j961-j908: [ 11 -15 -12  65 -36 -27  -6 -10 -42  37 -18   7 -18 -46 -12 -35  65   8
 -59 -46]
j198-j573: [ -4 -36  21  -2  32   8 -23 -22  -4 -21  30  15  24   3 -43  36 -43  -7
   2  15]
j566-j129: [-10 -17 -18   5 -26   8 -11   8 -10   1   8  11  -2   0 -14  -1  12  -6
 -53  17]
j808-j26: [ -3  27 -44  -8 -64  19   3  -1 -17   7  33   2  21   4  53 -36  35 -21
 -38   6]
j566-j129: [ 10   8  12  11  27   4  23   0   4   6 -30   6  24  17 -18   3 -30  -5
  83  18]
j371-j308: [ 34  10   6   7  14 -10  -6 -10  16 -26 -16  47  17  14   8 -26   1 -25
  29 -22]
j198-j573: [-13  28 -25  27 -25  15  20 -11 -25  16  17   7  45   3  32 -32  -4  -6
  32  11]
j566-j129: [ 18  33  14   0  21 -13  19  12   5   2 -28 -18 -21  13  27 -14   7   9
  43 -12]
j60-j349: [  0  44  23   7  39 -21   3  18  -7 -19   1 -36 -50  24  56 -18   8  33
 -13 -12]
j60-j349: [ 51  -1 -16  -2 -49  -4 -10 -15  -1   9 -50  -1   7  10 -12 -27  61 -50
 -10  -6]
j961-j908: [ 20  -4 -12  15 -22   1 -17 -13 -17 -13  14  31  17   6   3 -23  22 -26
 -35  -5]
j371-j308: [  1 -22  -2  24   5 -14 -36 -23  32 -34 -21  59  19  -6 -18 -21  -2 -15
 -25 -27]
j566-j129: [ 10  -4  -8 -32 -26  -4 -27 -56  63 -11 -28   5  44 -26   7  -8   9 -36
  38 -49]
j371-j308: [ 33  54  -1  -9   0 -10  50  53 -16  21 -21 -19 -51  18  52 -27  37  14
  29  -4]
j60-j349: [  8 -28   3 -35   0  -3  20  33  12  20  17  23 -34 -40 -25  35   1  14
  -4 -23]
j808-j26: [-22 -11   1 -30  -3  12  -6 -13  19   4   5 -33  10  -6 -11  30 -20   2
  11  14]
j808-j26: [ -4   7 -11  35 -20 -13  -8  -2 -13  10 -26 -11 -13  -4   8 -30  35   6
 -38  -8]
j961-j908: [-25  -5   5 -37   8   3  22  18   5  22  48 -16 -24 -43  12  38 -19  36
   7 -22]
j60-j349: [  2  -4  14  17  26 -14  -6  10   6 -13 -20  12 -20   8 -11  -3  -3  11
  -9  -3]
j961-j908: [-17   2   1 -34  10  11   0   7   1 -14  67   7  -2  -8  26  21 -26  13
 -14  -5]
j566-j129: [  4  20   8  34  11 -15   5   1 -18   6 -24 -19 -15   9  14 -23  16  13
   4  -4]
j566-j129: [ 19  -4   3  14 -12  -6 -18 -44   4   2 -31 -11  32  -2 -13 -13  15 -28
  25 -15]
j961-j908: [-21  22  11  22  16 -15  -8  -8  17  -1 -63 -58 -19  20  10 -14   6  20
   9  11]
j60-j349: [-16  10   6  -3  20  -2   1  14  16 -12 -16 -12 -16  17   7   3 -15  16
   2  15]
j808-j26: [ -1   7  12  63  37 -24   1  19 -22 -15  -5  45 -21   5   5 -32  -2  27
 -22 -16]
j60-j349: [-26 -11 -17  -8 -14  19  -5  -4  34  -2 -39  -4  30  18 -27   8 -24 -13
  20  43]
j961-j908: [ 35  -4 -17   7 -44  -2  -6 -23 -17  12   3  20  23 -18   2 -24  43 -35
 -11 -28]
j371-j308: [  1 -50   6  38   6  -3 -20 -20  -2   3 -39  26  25  -5 -79  13 -12 -16
   0  16]
j60-j349: [-18  22 -18  13 -36   9  11 -46 -22  36  31 -35  51 -37  36 -16   7  -1
  41 -27]
j961-j908: [-17  -6   5  -3   9  -5   6  17  17  10 -33 -24 -25  -2 -16  14  -5  20
   2  11]
j371-j308: [-48 -25 -15  25 -36  -3 -19 -51  22  38 -48 -52  31 -46 -33   6   8   8
   5 -13]
j808-j26: [-42  15   4  13  28  -1   8  10   8  -6  12  -6  -4  -1  22   0 -35  38
  10   4]
j371-j308: [-24 -21  27   4  38   0 -22 -16  -6 -12  11 -36  -5   7 -28  35 -33  19
 -12  20]
j961-j908: [-12   1   7  46  25  -8 -18   5 -12 -26 -22  12  -6  35  -9 -20  -8   8
 -33  27]
j566-j129: [-11   1  15  37  34   1  18  20 -47   9  19  -6 -12  13 -12   8 -22  27
   3  28]
j198-j573: [-19  13 -14  13   3  10  30  38  -9  10   3  21  -3  11   7  -7 -19  18
  13  28]
j198-j573: [-14 -18 -20   8 -27  11  -9  -9   1   6  -2  14  24  -7 -20  -1   0 -12
 -18  14]
j961-j908: [-32 -32  16 -13  46   6  39  56 -11  20  55  33 -33 -35 -35  58 -59  55
  12   7]
j808-j26: [ -6   9 -20  -5 -31  15   3   7 -10   9  -8 -24   3  19   6  -7  15 -10
 -19  34]
j60-j349: [-11 -19  -4   2   1  11  -6  -3   3  -6   7  21  21   3 -25  11 -22  -7
  -1  19]
j808-j26: [ 19  -8 -11  -3 -19  11  -6   3 -18  -8  20  27  12  13  -6  -6  10 -25
 -25  15]
j371-j308: [ 14   0   6   0  13   3  21  43 -28   6   8   4 -35  19 -11  10   3  10
 -15  28]
j198-j573: [-16  -2 -49   7 -78  12  -6 -20   7  25 -14   3  35 -23   9 -29  39 -24
 -28  -5]
j371-j308: [-13   7  11 -22  18   5 -13 -10   4 -23  42 -14   1   7  24  14 -21   8
 -10  -1]
j566-j129: [  2  16   5  21  24   3  33  37 -16   9 -25   5 -12  28  -7  -5 -16  13
  37  35]
j198-j573: [-11 -28   3 -12   0  11 -21 -24  11  -9  12   1  26  -4 -30  25 -22 -13
  -3  11]
j566-j129: [  2  -3   6  11   5  -1  -1   6 -28   3  18 -10 -13   4  -3   4   5   7
 -25   9]
j198-j573: [ -7 -44  31  -2  64   0   0  43  -3 -24  23  45 -34  12 -59  48 -53  25
 -21  29]
j198-j573: [ 25   4   6  48   1 -15 -11 -13 -32  -1 -23   5   0  13  -7 -31  29 -11
 -16  -4]
j808-j26: [ 41  18  12 -21   9  -6  27  15   8  12 -32  -8 -14   9   3   0  12 -12
  61  -8]
j808-j26: [ 27 -18  -1   7  -7  -1 -13  -6 -16 -12  20  42   9  -1 -15  -6  12 -23
 -27 -10]
j60-j349: [-42  29  14   1  25 -25  37  11  18  41   0 -47 -39 -62  43   8  -9  72
  50 -61]
j198-j573: [-32   5 -20 -25 -25  25   3 -19  26   9  -6 -28  43   2   4  11 -24 -10
  38  27]
j371-j308: [-27   4  -6 -14  -7   4   0  16  -4   4  27 -25 -26  -7  20  10   2  24
 -41   6]
[ 26  21  -9 -41 -14  25  27   9 -22   4  58   7  22  13  31   7  -8 -23
  36  13] | j371-j308
[ -2  -6   5 -40  22  21  13  16   5 -17  60  33  14   6   2  31 -48  -2
  24  16] | j961-j908
[-29  -9 -32   7 -29  18  15  22   1  15   5  29  16  -6  -9  -4  -9   3
 -13  26] | j198-j573
[  1 -25  12   8  25  -5  -4  12  -5 -10  18  37 -10  -7 -27  15 -18   9
 -17  -4] | j60-j349
[ -6  -2 -24 -25 -40  24  20   9 -20  28  37  -9  15 -12   5  13   5  -8
  -1  18] | j371-j308
[  8 -13 -11 -37 -18  11  -9  11  37 -11 -40  -2  -3  24 -24  12   5 -26
  -6  31] | j961-j908
[  7 -20  -4 -12  -3   6   0  20  25  -2 -51  10  -7  22 -44  12  -3 -16
   5  35] | j961-j908
[  4  14   2  23   1  -4 -10 -19 -14  -8  -3  -9  13  13  15 -21   8  -6
  -2  -1] | j60-j349
[  1   6  12  26  17  -8   0 -29   3   3 -24  -7  28  -3  -6  -9 -13  -2
  53 -12] | j566-j129
[-11  28   6  -7  11 -12   3  12   9  -6  -1 -27 -34   3  42 -10  10  25
 -13 -15] | j371-j308
[  0  10  17 -53  15  -7  13 -24  48  10  11 -22   8 -46  24  26 -20  11
  80 -59] | j808-j26
[  8  20  10  54  29  -4 -17 -18 -20 -34 -18  15  26  51   8 -38 -13 -13
   7  24] | j961-j908
[ 42   6   0   0   6  -1   3   4   5 -24   1  64  18  18   5 -23   1 -32
  22 -12] | j371-j308
[  2 -20   2 -15  25  18   0  29  10 -30   9  49   8  37 -34  21 -42 -13
   0  49] | j961-j908
[-41  16 -29   8 -25 -12  -7  23  33  -6 -12  14 -31 -17  42 -32  22  30
 -64 -23] | j566-j129
[ 27 -26  -5  33 -38 -25 -35 -34 -11  11 -30   4  -7 -33 -22 -25  66 -21
 -62 -48] | j808-j26
[ 18 -12 -15  36 -31  -8 -18 -12 -31   1  12  33   5 -13  -2 -30  41 -16
 -60 -21] | j961-j908
[-16   6 -40   5 -48   8  19  25  -2  23   8  29   1 -22  20 -24  23   4
 -27  -5] | j198-j573
[ 45   1 -21 -41 -23  35  32  38 -38  -3  77  66  21  22   8   7  -6 -40
   6  31] | j371-j308
[ -5  17  -7 -57 -10  23  17  23  -9   0  64 -23 -13   8  38  24 -10   5
 -10  18] | j60-j349
[-42  -9 -11  -6 -39  -7 -26 -42  27  27 -29 -76   0 -42   2   8  26  14
 -27 -24] | j808-j26
[-13  15  10  35  15 -18   6 -20 -15  15   9 -13   3 -31  23 -15   1  27
  20 -41] | j60-j349
[  8  45   6 -18  19 -15   0  16  20 -32  15   6 -31  14  72 -28  10  14
 -10 -33] | j371-j308
[  9   3  12  26  24  -5  13   4   5   6 -62  -5   7  24 -31  -5 -13  -3
  56  25] | j961-j908
[ 29  39  25   3  39 -21  14  16   3 -15 -26 -10 -32  27  35 -20   7  10
  35 -15] | j371-j308
[ 26  10 -29 -15 -41  15  30  25 -15  20  14  34  10  -2  13 -16  23 -23
  10   4] | j371-j308
[-29  -4  -2  -5  -3   0 -16 -12  10  -4  14 -21  -2 -12   8   9  -6  15
 -26  -5] | j371-j308
[-26 -12 -26 -39 -34   3 -26 -29  74 -15  -3  28  31 -38  14  -2  -4 -13
  -5 -42] | j566-j129
[-22   9 -38  24 -45  19  10  -8 -10  20  -5   9  44   0   8 -27   5 -13
   7  22] | j198-j573
[-41  -1  -2 -26  10  15  21  11   4  14  54  -8   4 -28  12  33 -42  33
  21   0] | j60-j349

j319j806: [-13 -15   9  34   4  19 -13  13 -10 -16   7  -2  17   5 -18  -2  14  17
  11   5]
j541j999: [  0  31 -23  17  18 -10  -1 -22  11  22 -18 -21  19  -4 -18   6   1 -19
  -5  21]
j319j806: [  4   7  35  63  11  14   4 -28  21 -21 -16  13   0  35 -17 -25  28  18
  36  -5]
j601j797: [  2 -34   7 -13 -18  -5  24  40   0 -48  63   0 -12   0  50   0 -15  33
  -6 -12]
j319j806: [  1   2 -11  39   4   1  -4   0 -25  13  -6  -3  12  14 -18   8  -3  -9
 -27   1]
j796j114: [-22   5 -38  34  -6  -3 -37  -8  10 -21  -9  -7  11 -25   4 -32   2 -15
  34  16]
j796j114: [-46  -2 -19  27  15 -25   9   3  20 -11 -24 -17   3 -20 -10  -6   4 -28
  32   7]
j601j797: [  2 -15  18 -13  24  -4  18   2  24  -5 -51  15  18  -9 -23  11 -15   1
  27  21]
j495j968: [-10  23  -2  30   0  -5  -8 -16  27 -20  13 -28  -4  -6  14  -9  15   2
  19  -5]
j601j797: [-40 -25  21 -40 -17  18  -7  28  -5 -17  43   6 -29  -7   9 -15  40  16
  35 -24]
j319j806: [ -8  53 -10  41   0  -5 -13 -45   6  26   2 -33 -15  11   3 -16  25 -24
  -4 -18]
j495j968: [ 30 -11  17 -18  -3  -4  12  11  -2  -6  -5  -1   2  -6  17  30 -34  12
 -31  -7]
j601j797: [  9  29 -27 -30   6 -26  23 -15  14  24   8   0  -8   7   0   8   3 -20
 -15  14]
j495j968: [ 12   3   6  -2  -5   4 -16  -8  -1   2 -20  -9   1 -16  13   3 -21  -3
  -7  -9]
j495j968: [ 25  26 -30  17 -17 -15 -48 -16  20 -20 -12   4   3 -18  -5  21  -1 -12
 -16   8]
j601j797: [  7 -16 -19  13 -20  -5 -54  27 -17 -20 -16  32   6 -10 -47  53  11  -9
 -35   2]
j495j968: [-67 -20 -17  44  -9   5 -40  32 -29 -13   8 -26   0 -25 -22   6  26 -20
   8 -19]
j319j806: [-22 -29 -38 -17 -12  -5  -3  50 -35  -8  49  -6  10 -15   7  14  -8   1
 -27  10]
j495j968: [ 18  -7  59  61   9  31   3 -15   3 -21 -17 -14  11  18  11 -14 -11  36
  14 -20]
j541j999: [-35   3  17  35  21  18  19 -17   0  13  -5 -26   6   9   4 -49  12   1
  45  -2]
j319j806: [-38  -5 -18 -25 -15 -30 -17   3  46 -41 -12  -9 -28 -54  38 -20  -5 -24
  56 -11]
j541j999: [ 42  -1   4  -5  -8  12  -8 -21   8  -8 -15  31   5   8  20 -33 -22  16
  13  12]
j541j999: [-42 -12  27  36  22  17 -20  39  12 -32   9 -33  31 -14 -65  63  49  25
  12   9]
j601j797: [-37   0 -34  19 -27 -12 -52  32  -4 -38  40 -45  -5 -49  19  28   7 -10
 -16 -18]
j541j999: [ -6   5  -3 -22   7   5  12 -24   5  24 -22  11  -6   1  12 -48  -5 -13
  36   7]
j796j114: [ 47   7 -18  27 -14  23 -28 -32 -18   5  -8  38  13  24  11 -54 -16  11
   1  19]
j319j806: [  3  -7 -11  34  10 -11 -15 -14  25 -23 -62  22  18 -14 -18 -13 -18 -14
  34  23]
j541j999: [-15 -31  -4   7  11   5  12  21 -30  14 -18  41  11  25 -48  -1  12  -7
   1  15]
j601j797: [-22   6  44   4  29  36  52 -13 -41  65  11 -66   8  14  30 -34 -20   9
  -5 -25]
j796j114: [-11  14 -20 -92  -7  -3  -9   0  18  19  14 -13 -12 -41  21  -5   3 -10
  21   9]
j796j114: [ 33   1  -7 -36  21 -11  31 -16  14  23 -45  21  18  -1  -1  -6 -41  -8
   3  33]
j319j806: [-35 -24  -8   9  -7   8 -14  36 -36   0  20 -25   5 -18  -1  14  -2  -4
 -18 -13]
j541j999: [ 17   7 -29  34  -5  -9 -14  -1   8 -23  19  43   9  33 -40   9  36   6
  -7  29]
j541j999: [ -7 -17  -1 -78 -13  -4 -17  21  19 -12  -2  38 -17 -21 -18  18  23   0
  24   7]
j796j114: [  8 -10 -25   7   3 -25  21  -6  11 -10 -23  29   1   5  10 -23 -25 -16
  12  18]
j796j114: [-21 -38 -12  24  -3  16 -11  35 -38  -9  18  40  14  26 -46  -3  30  10
   1  15]
j495j968: [-17  51 -13 -26  30 -10  11 -22  45  23   6 -41  15 -14 -27  21  37  -8
  22  30]
j796j114: [-20 -41   4  77  -5 -28  28  26 -21 -34  -5  39 -19  42 -16   5   3 -13
 -16 -24]
j319j806: [ 35   5  37 -34  -2  -9   6 -17  28  -3 -40  22 -20   0   3  24 -13   2
  -3 -17]
j495j968: [-17  -1 -15   4  -7 -30  -7  32  14 -33  19 -48   0 -44  21  56 -20  -8
 -31 -13]
j796j114: [  6  16 -27  18 -47   6 -55 -16  -2 -31  48   1 -30  -9  53 -45  11   3
   6 -25]
j601j797: [-11 -25  19 -15   8   7   0  18   4 -10 -25   3   8 -18  -9  10 -10   6
  19   2]
j796j114: [-56  22   0 -28  -5 -14 -12 -15  14  22 -15 -39 -39 -38  16 -11  19 -42
  31 -38]
j319j806: [  2  -8 -48 -24 -12 -54  34   3  26 -25   9  34 -25  -3  40 -24 -24 -27
  10  12]
j601j797: [ 18   1  25 -34 -12  34   5 -32 -19  33   1  18 -22  18  42 -73 -10  10
  25 -19]
j495j968: [ 11   9  31  -4   1   9  -9  17   4  -9  23 -33   6  -6 -13  65  13  25
 -37 -15]
j601j797: [ 11 -36   6 -71  -5 -12  20  33   7 -14  -4  33  -7 -15   9  21 -23   8
   0   8]
j541j999: [ -7  12 -14  43  12  -7   8  -7 -13  16  -2  -4  10  23 -28   7  13 -14
 -19   7]
j601j797: [-23  25 -28 -18  18 -35  18  -5  43  -2  -7 -38   5 -35   7  16  -5 -24
  17  19]
j319j806: [  2  -7   7  11   3   1  24   2 -10   2  14   9  -4  24   3 -11   2   7
  -4  -3]
j495j968: [-49 -23  14 -15  -5   6   1  44 -30   3  32 -43 -11 -24   7  29   6  -2
 -17 -34]
j796j114: [ 20 -25  13 -21   2   5 -17  31  -9  -8 -28   5  24 -24 -25  60 -26  11
 -32   8]
j541j999: [-13  10  40 -30  -3  12 -18   4  33 -21   8 -57  -8 -48  32  24  -1  19
  20 -27]
j541j999: [ -3  32   1 -52   8  -8  -8 -22  27  27 -30 -39  -3 -44  13  15 -14 -20
   8  -3]
j495j968: [ -8 -40 -22  35  -3  -7 -10   8 -24  -9 -56  31  12 -13   4 -35 -47 -25
  13   7]
[ 17 -26  32 -33   8   3  10  28 -17  11 -36 -28  16 -36  14  53 -63   5
 -42 -15] | j495j968
[ 15   7 -35 -12   7   0  13   4 -36  42  16  -3  21  12  -8   4 -17  -9
 -44  24] | j319j806
[ -2 -58  24  -2  -9   2  -2  56 -31 -27  -8  20   4  -7 -15  49 -22  14
 -32 -17] | j319j806
[  4 -10   2 -15   3  11 -12   6 -13  13 -21  11  12  -6 -20   9  -5  -1
  -4   9] | j796j114
[-11  -6  16 -33 -10  -4 -10  14   3  -2   2  22 -24   3 -27  32  35  -3
  -3 -17] | j541j999
[  9  -1  22  -4 -17  29 -21   9 -26   4  38   0  -8  16  -4  11  25  24
 -23 -21] | j796j114
[-40 -19  18  56  22  21  32   3 -25  10   4 -35  15  12  15 -49  -9   6
  28  -7] | j541j999
[ 55   2  63  -7  11  21  19  -1   8  -3  -3  -9  14  18  -2  49 -16  46
 -35  -8] | j495j968
[-24   9  17 -14  10  11   3  -1  -4  24  -1 -22  -4  -3 -16   8  22  -4
   6 -11] | j796j114
[-62   4  17  39  14  10  -5  10  13 -17  23 -40   0  -4 -25   2  55   5
  40 -11] | j601j797
[-28  -9  45 -91 -21   3 -22  24  32 -22  15 -10 -45 -43  11  38  35  10
  28 -43] | j541j999
[-12  13   3  15 -15  -5 -17 -19  -1   3 -10 -10 -27  -7  21 -19   2 -20
   6 -32] | j796j114
[ 10 -16  -9 -20 -16  -5 -25  31   1 -29  18  11   4 -17  -8  40   1  12
 -20   5] | j319j806
[  7   6 -22  19  17   3  35 -27  -2  20   3  33  11  45  -6 -65   9  -1
  31  36] | j796j114
[  2 -20  -4 -44   3 -20   8  19  28 -23 -21  16   3 -28   2  19 -20  -2
  17  16] | j601j797
[ 40  11  16  11  -4  11  -3  -1   8 -19  29 -17  13   7  17  24 -10  35
 -28   1] | j796j114
[-10 -19   1   4  16   8  -7  29  -3 -11 -11 -18  36 -24 -24  32 -12  12
  -2  22] | j541j999
[  3  -5  22  40   7   9  29 -11   9 -19  18  13  -3  38   9 -37  15  23
  27  -1] | j495j968
[ 10  20   2  -1   2   4  -2 -26  19   1  -4 -18   0 -10  29 -26 -11   3
  19   1] | j541j999
[ 20  15 -39 -18 -23 -29 -12 -10  16 -14  11  12 -18 -13  33  -5 -16 -17
 -12   2] | j495j968
[ 27  43 -21  -3 -22 -21  -7 -31  28 -13  35 -26 -24  -9  60 -11 -12  -4
 -15 -14] | j541j999
[-42   2 -23  11  -7 -27  -8  33  26 -46  51 -23  -9 -18 -10  37  42  -1
   6   0] | j601j797
[ -4 -30  10  49 -16  14 -30  49 -41 -31  35   2  11  13 -33  56  19  23
 -52 -17] | j319j806

j802_j849: [ 24   8 -13 -20  20 -11 -22   7 -11 -64  19   2   5  19  -7 -27 -16  26
   3  15]
j802_j849: [-25 -24  -4 -30   6  27 -38  -2  21   8  24  -2  -4  -2  38 -14 -14  -6
  11   2]
j802_j849: [-12 -26 -28  15  -5 -14  19  14 -15  12  -4  -3 -14 -19 -16   6  19  16
 -10  -1]
j639_j324: [ -1  -5   0   6  30   6  -1  -4 -22 -29  21  -2   3   3 -21   5 -23  -7
  11 -20]
j639_j324: [ 24  60  29  -9 -21   3  31 -16  25  42 -23  -5  15  28  11   4  16   7
 -11  10]
j223_j348: [  2  -6  -4  16 -22 -22 -25  12   5 -28 -20  15  -9 -12   1 -16   9  -1
   6  24]
j341_j471: [ 26  33   5 -20 -65 -12  46   1  36  20 -18 -17  -7  18 -23  -8  33  18
 -23  35]
j341_j471: [-29  44  -2  10  40  21 -47 -13  12   8  15  14 -12   9  48 -32 -17  29
  51  10]
j341_j471: [-10 -50 -20 -11 -13  -7 -28  20   9 -19   6   9 -12 -10   8  -5   6  -2
  -2   3]
j639_j324: [ -3  56  32  -4 -25  25  -3 -32   3  64 -20  -7  28  -7  62 -25   6  -4
 -20  31]
j341_j471: [ 28 -22 -12  -7  30  -4  21  -4 -18   1   0   1  -9  -9  -4  63  28   1
 -11 -16]
j802_j849: [ 11  -5 -15  11 -27   1   6   5 -21 -15  16  10   5  12 -10 -10  17  17
 -17  -5]
j223_j348: [-26  23 -22  45 -46 -33  21  11  25  11 -38  -7 -60 -44 -39 -14  36  22
  34  61]
j223_j348: [-17  18  -7  25  27 -24  35   3 -10   0 -18 -24 -19 -26 -50  -3 -17   8
  19  12]
j639_j324: [ -2  27  -4  16  33  23  21  -6 -17  26  31  13  16  48   2   7  -4  30
   7 -57]
j639_j324: [  9  13  23   0 -23   7  15 -12   4  15  -9  -5  11   0  -3   8   2 -23
 -13   1]
j341_j471: [-13 -16  -9  16 -53  24 -32   3 -15 -30  38  20   5  11   4 -40   0  -2
  -3  -2]
j223_j348: [ 31 -54   2 -19   6 -14 -37  13 -11 -81   9  15   8  -1 -13  18 -13 -35
  -9 -10]
j639_j324: [  6  36   9  20 -32 -22  36  21  20   4 -11   8  17  57 -43 -34  -7  22
  -3 -25]
j639_j324: [ 15  -9   1 -29  20  -7  -5  -8   1 -34  -3 -22 -13 -29 -11  14 -10 -15
   3  33]
j802_j849: [ 15   3   5   0  13  -8 -35  -6  47 -10 -24  24 -50 -17  25  58  39 -12
  50  25]
j223_j348: [ -2 -16  -2  15 -20   2  12  -1 -28   0   3  -2  10 -14 -13  -1   3 -12
 -22  -5]
j341_j471: [  6  39 -15  -6  20 -16  33  -4  10  10 -12 -22 -25  -8 -20   2  12  38
  15  33]
j639_j324: [ -3 -12   7   6 -34  -7  15  10   5   0  -6  -2   8   6 -25 -10  -4 -15
 -14  -8]
j223_j348: [  4  36  -1   4  27 -14 -28   0  -3  -2 -18  12  12   7  40 -31  -4  31
   7  20]
j639_j324: [  3  13  -6 -16   3 -22  10  13   9 -27  -4 -17   2  10 -29 -36 -23  18
  -1  19]
j341_j471: [-38  36  19  42  11  21  28 -29 -56  59  -8 -24  32 -37   6 -27 -29 -14
 -18  -2]
j223_j348: [-18  -6  -4  -7   7  -3   4  12  21  36  -8   0   3  13  14  -8  -3  11
   0 -16]
j802_j849: [ 31   2  -7  10 -21 -17  33 -13 -13  17 -33  -7 -24 -47  -5  55  59  -2
 -20  40]
j802_j849: [ -3   5 -27  22  34 -51  31  35  -8 -21 -19  -3  -6  16 -55 -20 -13  44
   8 -15]
j223_j348: [  2  20  23  -3  -5  44  22 -29 -24  34  30  -8  33  19  10   7 -11 -16
 -22 -32]
j802_j849: [-17  20  25 -39  17  17  -6  -9  35  34  -1 -20  20  17  27 -25 -38 -10
   3  -1]
j802_j849: [  4  13  -1   6 -12 -17  57   1 -12  43 -27 -23  10 -12 -22   4  12  10
 -33   6]
j223_j348: [ 12  10  -4  -4  -8   1 -21  -4   1  -8  -1  12  -2   1  28  -7  17  14
   0  20]
j639_j324: [ 14  -5   7 -11 -43  -4  38   7  27  34 -14  -3   2  18 -13  21  27  -5
 -24 -10]
j223_j348: [ 24 -67 -35 -23  23 -47 -39  35   0 -76 -13  13 -21 -22  -5  14  11   7
  -3  20]
j341_j471: [-50  -2 -17  42   2 -12  26   3 -61 -15   5 -38   4 -53 -60 -64 -49   2
  -6  21]
j341_j471: [ 18  -9   2   0 -49  15  11  -5  -8   7  12   9   8  10   3  11  29  -7
 -28  -6]
j802_j849: [  0 -27 -14  14  19 -10   0  -1 -46 -31   3  -8  -2 -38 -20   8  -7  -9
 -10   7]
j341_j471: [-13  44  17   7  -9  -2  24 -10   6  34 -20 -20  11  -4  -5 -29 -15   3
  -3  19]
[ -5  24  27   2  14   4  -6  -4  21  -4  -3   2   8  22  -8  -8 -31 -18
  23 -16] | j223_j348
[ 21  -9  12 -18  19   9 -10  -8  -8 -39  19   0   9  10  -9  19 -17 -21
   1 -13] | j223_j348
[  3  -4  23   6  23   4  13 -11 -17  30 -16  -2  25  -8  11  29  -9 -30
 -17 -27] | j341_j471
[ -1 -11  19  18 -18  10  -1  -9 -13  -4   0   5   8 -10 -10  15  -5 -39
  -4 -13] | j639_j324
[-21  -4 -19  -6 -22 -11  -3  13  17   2  -5 -12 -18 -15  -4 -36   2  20
   4  35] | j341_j471
[ 15  -7 -11 -14 -27  13  -2  -9  12 -10  15   1 -27  -8   2  24  35   3
   5  23] | j223_j348
[-11 -18 -13  11  18 -19   1  15 -31  12 -15   1  25  -9  11 -21 -11  13
 -28 -12] | j223_j348
[ 23  31   2 -10  21 -31  13   5  30  -3 -34  -3 -19   5  -8  17  14  19
  17  23] | j802_j849
[ -1  44   9  27  -9  -4 -12  -1  12  23 -19  24   4  21  28 -17  15  21
  14   2] | j639_j324
[-10   6  15   8 -12 -13  18   5  -5  -4 -14 -17  17  -5 -33 -28 -31 -18
 -11   2] | j341_j471
[ 20   8 -17 -41  39   8 -13  -6  14   0  14  -1 -11  12  37  18  16  35
   8  12] | j223_j348
[ -5 -12   7  15  -2  16 -32  -5  -8 -26  19  20   0   3   6   4  -7 -21
  16 -16] | j802_j849
[ 54  51  12 -28 -14 -11  -3 -11  39 -18 -18   9 -14  24  17  19  38  21
   9  42] | j802_j849
[ 17  32  21 -38   8  10  25 -23  -1   6   0 -37  17  -5  -5  -6 -21  -9
 -19  26] | j639_j324
[-40 -30 -16   5  21   9 -42  24  13 -22  33  19  -4  28   4 -35 -35  10
  33 -38] | j802_j849
[-22   6  23   3   6  14  -2  -5  16  30  -4  -2  12   8   8  -4 -24 -23
  10 -22] | j802_j849
[ 18  55  24  23  33  19 -10 -29  -8  13  -1  21   4  15  30  31  10   0
  26 -13] | j639_j324
[-15   4  27  13 -42  36  -9 -14  25  47   6  19   4  15  29  15  15 -31
   6 -24] | j802_j849
[ 26 -32 -44 -36  50 -26 -23  23  36 -48   7  13 -55   6   1  47  33  41
  38  12] | j341_j471
[-47 -24 -19 -19  46  -7 -31  28  53  14   2   2 -25  13  16 -20 -29  19
  47 -16] | j802_j849
